Below are the code and all the weights of a small trained network. Each question names an input and a class and asks about switching units off, where a switched-off unit gives its printed mean instead of its output.

import numpy as np


def w(rows, s, z=0):
    codes = np.array(rows[::2]) - 128.0
    scale = np.full(codes.shape[1], s)
    scale[-1] = z or s
    return codes * scale


def f(y):
    return np.maximum(y, 0)


def log_softmax(a):
    a = a - a.max(-1, keepdims=True)
    return a - np.log(np.exp(a).sum(-1, keepdims=True))


def net(x, mask):
    res = np.array(x, float).reshape(1, 2) / 4 @ E
    y = f(res @ A[0][:, :-1].T + A[0][:, -1])
    res = res + np.where(mask, y, B[0][:, -1]) @ B[0][:, :-1]
    return log_softmax(res[-1] @ U[:, :-1].T + U[:, -1])


A, B = {}, {}
E = w([
[164,163,66,36,207],'x0',
[223,125,141,57,7],'x1',
],0.013)
A[0] = w([
[130,140,124,213,173,165],'n0',
[94,106,158,134,102,87],'n1',
[129,80,201,176,90,72],'n2',
[172,175,130,100,168,90],'n3',
[145,161,105,86,10,81],'n4',
[149,210,87,102,144,149],'n5',
[197,118,175,37,114,70],'n6',
[84,101,94,109,90,253],'n7',
[169,121,183,128,144,120],'n8',
[196,56,119,149,73,182],'n9',
[101,108,156,131,152,171],'n10',
[184,154,185,145,51,128],'n11',
[117,53,148,182,89,135],'n12',
[151,131,98,124,40,217],'n13',
[122,93,111,133,109,246],'n14',
[89,68,220,133,86,219],'n15',
[81,151,65,158,118,217],'n16',
[187,161,54,158,89,83],'n17',
[84,109,161,177,69,78],'n18',
[108,171,126,173,177,66],'n19',
[215,124,130,114,110,69],'n20',
[89,60,112,199,77,211],'n21',
[53,169,142,222,209,95],'n22',
[189,116,108,80,107,195],'n23',
[68,123,109,142,182,103],'n24',
[104,100,186,161,93,81],'n25',
[95,104,222,135,129,134],'n26',
[177,176,55,80,188,120],'n27',
[101,160,117,191,172,82],'n28',
],0.012,0.0073)
B[0] = w([
[168,99,132,81,165,201],'n0',
[72,193,202,174,165,154],'n1',
[125,181,201,135,170,188],'n2',
[92,194,209,90,145,160],'n3',
[162,91,172,109,109,213],'n4',
[63,192,120,93,161,177],'n5',
[162,117,178,119,115,198],'n6',
[31,56,48,64,190,187],'n7',
[196,71,127,179,76,141],'n8',
[124,93,136,103,164,206],'n9',
[160,79,99,106,139,169],'n10',
[148,78,158,81,151,209],'n11',
[76,167,153,97,154,196],'n12',
[132,89,107,96,163,217],'n13',
[88,106,55,35,163,184],'n14',
[80,130,114,108,205,222],'n15',
[165,44,93,38,195,185],'n16',
[127,100,201,134,119,156],'n17',
[122,176,163,118,122,190],'n18',
[211,115,188,127,130,172],'n19',
[129,110,173,150,111,175],'n20',
[104,169,74,50,219,223],'n21',
[176,86,166,113,140,249],'n22',
[123,66,81,75,190,207],'n23',
[177,78,168,116,174,191],'n24',
[138,255,181,111,174,178],'n25',
[99,167,149,57,125,177],'n26',
[18,239,192,56,188,202],'n27',
[182,87,159,125,96,185],'n28',
],0.0065,0.016)
U = w([
[61,204,185,89,147,93],'0',
[183,59,173,91,137,78],'1',
[75,84,5,72,157,254],'2',
[108,133,60,191,139,72],'3',
[142,130,110,194,102,93],'4',
[117,148,128,160,91,74],'5',
[154,147,130,142,89,85],'6',
[133,149,80,184,90,87],'7',
],0.012,0.0046)

Each question gives the input, the list of numbers given to net, and the class t.
The units are the neurons (one row each of A and B). Each row of codes is followed by its name. A weight is (code - 128) times the scale printed after its matrix; where a second scale follows, it is the last column's (A, B and U).
mask holds one flag per neuron, in row order. A switched-off neuron (its flag False) gives its mean, the last column of its row in B, instead of its output. The means were averaged over made-up inputs and are rounded, as every weight is.
A unit's drop is (log p(t) with every unit on - log p(t) with that unit switched off) / (log p(t) with every unit on - log p(t) with every unit switched off).
The circuit of an input: a set's keep is (log p(t) with only the set's units on - log p(t) with every unit switched off) / (log p(t) with every unit on - log p(t) with every unit switched off). Starting from the 12 units with the biggest drops (on a tie, the unit counted first), units are removed one at a time, each time the one whose removal leaves the highest keep (on an exact tie, the one counted first), for as long as the keep stays at least 0.8.
circuit, biggest first: the units of the circuit, biggest drop first
top k neurons: the k neurons with the biggest drops, biggest first
drop when u is switched off: that unit's drop, to one decimal
input [-3,3], class 2: top 2 neurons -> [n27, n22]
input [-7,-8], class 1: circuit, biggest first -> [n22]
input [3,3], class 2: circuit, biggest first -> [n23, n22]
input [-3,0], class 2: top 2 neurons -> [n27, n3]
input [-1,-3], class 2: circuit, biggest first -> [n2, n25]
input [5,0], class 0: top 2 neurons -> [n27, n3]
input [-2,-3], class 2: top 2 neurons -> [n4, n6]
input [6,-8], class 1: top 2 neurons -> [n22, n24]
input [8,7], class 0: top 2 neurons -> [n27, n5]
input [-7,7], class 0: top 3 neurons -> [n25, n12, n2]
input [6,3], class 0: drop when n27 is switched off -> 0.3
input [5,-7], class 1: drop when n22 is switched off -> 0.1
input [6,-4], class 0: drop when n9 is switched off -> 0.0
input [7,-6], class 0: circuit, biggest first -> [n27]
